Below are the code and all the weights of a small trained network. Each question names an input and a class and asks about switching units off, where a switched-off unit gives its printed mean instead of its output.

import numpy as np


def w(rows, s, z=0):
    codes = np.array(rows[::2]) - 128.0
    scale = np.full(codes.shape[1], s)
    scale[-1] = z or s
    return codes * scale


def norm(h):
    return h / np.sqrt((h * h).mean(-1, keepdims=True) + 1e-5)


def f(y):
    return y / 2 * (1 + np.tanh(0.7978845608 * (y + 0.044715 * y**3)))


def log_softmax(a):
    a = a - a.max(-1, keepdims=True)
    return a - np.log(np.exp(a).sum(-1, keepdims=True))


def net(x, mask):
    res = np.array(x, float).reshape(1, 8) / 4 @ E
    u = 0
    for l in range(4):
        y = f(norm(res) @ A[l][:, :-1].T + A[l][:, -1])
        res = res + np.where(mask[u : u + 3], y, B[l][:, -1]) @ B[l][:, :-1]
        u += 3
    return log_softmax(norm(res)[-1] @ U[:, :-1].T + U[:, -1])


A, B = {}, {}
E = w([
[83,72,158,149,91,67,125,175,35],'x0',
[147,146,83,171,183,168,84,150,32],'x1',
[150,190,118,236,197,45,135,115,109],'x2',
[118,4,189,159,182,150,103,117,106],'x3',
[118,76,38,18,170,109,119,127,180],'x4',
[202,116,128,150,106,137,179,230,153],'x5',
[136,127,150,104,84,165,95,150,44],'x6',
[64,96,84,144,69,132,157,81,79],'x7',
],0.0035)
A[0] = w([
[172,213,96,193,222,128,60,79,164,4],'0.n0',
[103,95,97,168,168,84,114,123,2,14],'0.n1',
[114,204,56,96,162,52,158,155,181,37],'0.n2',
],0.0052,0.0027)
B[0] = w([
[116,98,189,56,89,118,116,254,78,253],'0.n0',
[228,111,116,210,173,110,25,139,201,231],'0.n1',
[164,149,115,167,188,107,100,88,168,235],'0.n2',
],0.0075,0.0016)
A[1] = w([
[113,123,132,94,218,30,170,177,248,206],'1.n0',
[115,172,123,205,81,50,189,137,46,85],'1.n1',
[182,103,100,41,252,178,139,174,222,5],'1.n2',
],0.0036,0.0028)
B[1] = w([
[195,89,121,120,102,162,46,142,136,252],'1.n0',
[148,188,94,94,89,149,123,44,178,141],'1.n1',
[62,148,69,231,137,107,158,3,84,172],'1.n2',
],0.0056,0.003)
A[2] = w([
[151,229,93,129,203,161,77,175,99,45],'2.n0',
[52,64,112,90,197,93,86,60,176,123],'2.n1',
[97,68,164,253,171,178,97,126,61,1],'2.n2',
],0.005,0.00076)
B[2] = w([
[186,60,131,152,111,116,111,202,161,235],'2.n0',
[68,196,107,81,63,225,145,170,93,251],'2.n1',
[227,125,96,173,116,134,89,141,254,237],'2.n2',
],0.007,0.0024)
A[3] = w([
[54,213,115,254,119,194,117,20,96,144],'3.n0',
[88,226,198,214,156,46,229,133,49,6],'3.n1',
[144,97,169,9,20,180,147,241,69,215],'3.n2',
],0.0033,0.0019)
B[3] = w([
[128,240,109,63,243,50,166,2,223,150],'3.n0',
[36,213,162,37,141,78,214,73,195,103],'3.n1',
[18,108,194,174,52,162,120,195,74,252],'3.n2',
],0.0065,0.0031)
U = w([
[43,69,194,99,48,196,145,242,55,210],'0',
[59,156,14,61,136,191,144,3,175,115],'1',
[249,94,97,218,186,104,61,177,191,187],'2',
[91,163,171,126,233,46,227,40,107,2],'3',
],0.0063,0.003)

Each question gives the input, the list of numbers given to net, and the class t.
The units are the neurons (one row each of A and B). Each row of codes is followed by its name. A weight is (code - 128) times the scale printed after its matrix; where a second scale follows, it is the last column's (A, B and U).
mask holds one flag per neuron, layer by layer. A switched-off neuron (its flag False) gives its mean, the last column of its row in B, instead of its output. The means were averaged over made-up inputs and are rounded, as every weight is.
A unit's drop is (log p(t) with every unit on - log p(t) with that unit switched off) / (log p(t) with every unit on - log p(t) with every unit switched off).
The circuit of an input: a set's keep is (log p(t) with only the set's units on - log p(t) with every unit switched off) / (log p(t) with every unit on - log p(t) with every unit switched off). Starting from all 12 units, units are removed one at a time, each time the one whose removal leaves the highest keep (on an exact tie, the one counted first), for as long as the keep stays at least 0.8.
circuit, biggest first: the units of the circuit, biggest drop first
unit that matters most: the unit with the biggest drop
top k neurons: the k neurons with the biggest drops, biggest first
top k neurons in layer l: the k neurons of layer l with the biggest drops, biggest first
drop of u: that unit's drop, to one decimal
input [-7,-7,0,-3,-7,6,5,-8], class 0: unit that matters most -> 2.n2
input [-6,4,3,-4,4,-3,3,7], class 0: circuit, biggest first -> 0.n0, 2.n0, 2.n2
input [-3,6,1,-2,-5,8,-8,8], class 3: top 2 neurons in layer 3 -> 3.n1, 3.n0
input [-5,-7,-2,0,7,-7,5,4], class 0: top 2 neurons -> 2.n1, 3.n2
input [-8,-6,8,8,5,1,6,2], class 0: top 3 neurons -> 0.n0, 2.n1, 0.n1
input [-2,-3,5,4,7,-2,1,-6], class 0: circuit, biggest first -> 2.n1, 0.n1
input [-1,7,-1,6,-2,-6,-2,8], class 2: top 2 neurons -> 0.n1, 2.n2
input [0,-8,4,-4,-3,2,6,7], class 1: top 2 neurons -> 1.n1, 0.n0
input [7,8,-8,2,-1,4,1,3], class 2: top 2 neurons -> 0.n1, 2.n2
input [-7,4,-4,4,-3,-3,-7,-7], class 0: top 2 neurons -> 0.n0, 0.n1
input [1,-6,4,2,-2,0,-1,-4], class 0: top 2 neurons in layer 1 -> 1.n2, 1.n0
input [-8,7,3,-6,-6,4,2,-5], class 0: top 2 neurons in layer 0 -> 0.n0, 0.n1
input [7,8,6,-8,0,-7,-2,8], class 2: top 2 neurons -> 0.n1, 2.n0
input [-3,0,-3,-8,-7,-2,8,7], class 1: circuit, biggest first -> 3.n0
input [2,-5,8,2,-7,2,0,5], class 3: top 2 neurons in layer 1 -> 1.n1, 1.n0
input [2,1,-1,-2,-6,-4,-8,4], class 3: drop of 1.n0 -> 0.1
input [-4,0,8,-1,-3,-6,-5,-3], class 0: drop of 0.n1 -> 0.2
input [-1,6,2,-1,6,-7,5,-7], class 0: drop of 0.n0 -> 0.8
input [8,7,8,-5,2,-1,7,5], class 2: drop of 1.n0 -> 0.0
input [-8,6,4,1,5,-5,0,3], class 0: circuit, biggest first -> 0.n0
